Below is a small trained network, with its code and all its weights. Each question gives an input and a class and asks what happens when units are switched off, that is, made to give their printed mean instead of their output.

import numpy as np


def w(rows, s, z=0):
    codes = np.array(rows[::2]) - 128.0
    scale = np.full(codes.shape[1], s)
    scale[-1] = z or s
    return codes * scale


def f(y):
    return y / 2 * (1 + np.tanh(0.7978845608 * (y + 0.044715 * y**3)))


def log_softmax(a):
    a = a - a.max(-1, keepdims=True)
    return a - np.log(np.exp(a).sum(-1, keepdims=True))


def net(x, mask):
    res = np.array(x, float).reshape(1, 4) / 4 @ E
    y = f(res @ A[0][:, :-1].T + A[0][:, -1])
    res = res + np.where(mask, y, B[0][:, -1]) @ B[0][:, :-1]
    return log_softmax(res[-1] @ U[:, :-1].T + U[:, -1])


A, B = {}, {}
E = w([
[127,127,120,129,127,123,123],'x0',
[203,36,131,49,119,45,182],'x1',
[97,189,214,121,8,84,107],'x2',
[11,152,107,40,137,141,201],'x3',
],0.015)
A[0] = w([
[45,160,197,53,79,104,136,42],'N1',
[169,111,138,192,119,143,154,155],'N2',
[139,73,104,21,225,86,166,113],'N3',
[122,94,107,20,182,77,166,89],'N4',
[179,41,150,38,129,43,146,186],'N5',
[56,95,46,75,250,154,164,145],'N6',
[38,165,125,111,181,173,126,196],'N7',
[167,76,143,69,117,114,191,133],'N8',
[149,193,169,252,69,156,31,234],'N9',
[115,189,172,68,104,91,97,91],'N10',
[173,88,115,136,208,113,135,134],'N11',
[123,164,191,160,90,153,88,171],'N12',
[41,153,147,59,102,119,172,63],'N13',
[130,183,190,107,101,67,138,73],'N14',
[129,119,82,64,127,113,163,97],'N15',
[186,132,207,167,82,81,48,124],'N16',
[217,108,122,183,236,137,75,220],'N17',
[211,90,185,120,131,80,120,117],'N18',
[101,169,150,170,155,173,118,255],'N19',
[146,98,89,165,210,138,122,204],'N20',
[194,136,96,158,146,93,112,117],'N21',
],0.015,0.0095)
B[0] = w([
[152,41,20,213,206,127,84,187],'N1',
[84,78,114,127,167,63,143,162],'N2',
[211,72,200,125,91,120,48,212],'N3',
[205,102,158,120,82,120,62,198],'N4',
[175,2,97,108,63,104,168,231],'N5',
[157,212,244,100,77,214,100,219],'N6',
[115,218,151,177,168,214,152,190],'N7',
[182,65,111,80,103,89,133,189],'N8',
[114,166,169,96,150,35,21,252],'N9',
[106,49,88,174,57,104,142,169],'N10',
[192,107,145,162,103,166,88,179],'N11',
[126,152,141,91,146,68,89,187],'N12',
[162,123,79,186,212,142,108,187],'N13',
[84,95,96,96,98,107,157,170],'N14',
[185,119,104,80,162,128,93,167],'N15',
[93,161,189,44,50,40,165,207],'N16',
[80,43,26,240,203,158,103,214],'N17',
[117,99,110,63,46,125,189,185],'N18',
[87,192,113,131,182,109,75,187],'N19',
[108,125,99,188,228,176,134,190],'N20',
[138,55,80,128,87,119,151,165],'N21',
],0.013,0.036)
U = w([
[77,137,76,185,212,136,90,228],'0',
[160,133,247,71,92,86,46,172],'1',
[180,47,58,141,145,133,155,104],'2',
[106,109,161,56,54,65,219,2],'3',
[114,219,225,115,150,215,142,67],'4',
],0.015,0.0098)

Each question gives the input, the list of numbers given to net, and the class t.
The units are the neurons (one row each of A and B). Each row of codes is followed by its name. A weight is (code - 128) times the scale printed after its matrix; where a second scale follows, it is the last column's (A, B and U).
mask holds one flag per neuron, in row order. A switched-off neuron (its flag False) gives its mean, the last column of its row in B, instead of its output. The means were averaged over made-up inputs and are rounded, as every weight is.
A unit's drop is (log p(t) with every unit on - log p(t) with that unit switched off) / (log p(t) with every unit on - log p(t) with every unit switched off).
The circuit of an input: a set's keep is (log p(t) with only the set's units on - log p(t) with every unit switched off) / (log p(t) with every unit on - log p(t) with every unit switched off). Starting from the 12 units with the biggest drops (on a tie, the unit counted first), units are removed one at a time, each time the one whose removal leaves the highest keep (on an exact tie, the one counted first), for as long as the keep stays at least 0.8.
circuit, biggest first: the units of the circuit, biggest drop first
k most important neurons: the k neurons with the biggest drops, biggest first
drop when u is switched off: that unit's drop, to one decimal
input [1,2,7,2], class 2: circuit, biggest first : (N1)
input [2,8,1,-3], class 3: 2 most important neurons : (N18, N1)
input [5,0,-5,-5], class 0: circuit, biggest first : (N5, N17)
input [7,4,0,-6], class 2: 2 most important neurons : (N17, N6)
input [3,6,0,0], class 2: 2 most important neurons : (N9, N6)
input [-5,0,0,-4], class 0: 3 most important neurons : (N6, N3, N17)
input [1,0,-3,5], class 4: 2 most important neurons : (N9, N7)
input [7,1,6,-5], class 3: drop when N16 is switched off : 0.2
input [-6,2,-6,6], class 1: drop when N9 is switched off : 0.0
input [1,-5,-7,4], class 4: drop when N6 is switched off : 0.1
input [7,-3,-1,0], class 0: drop when N6 is switched off : 0.2
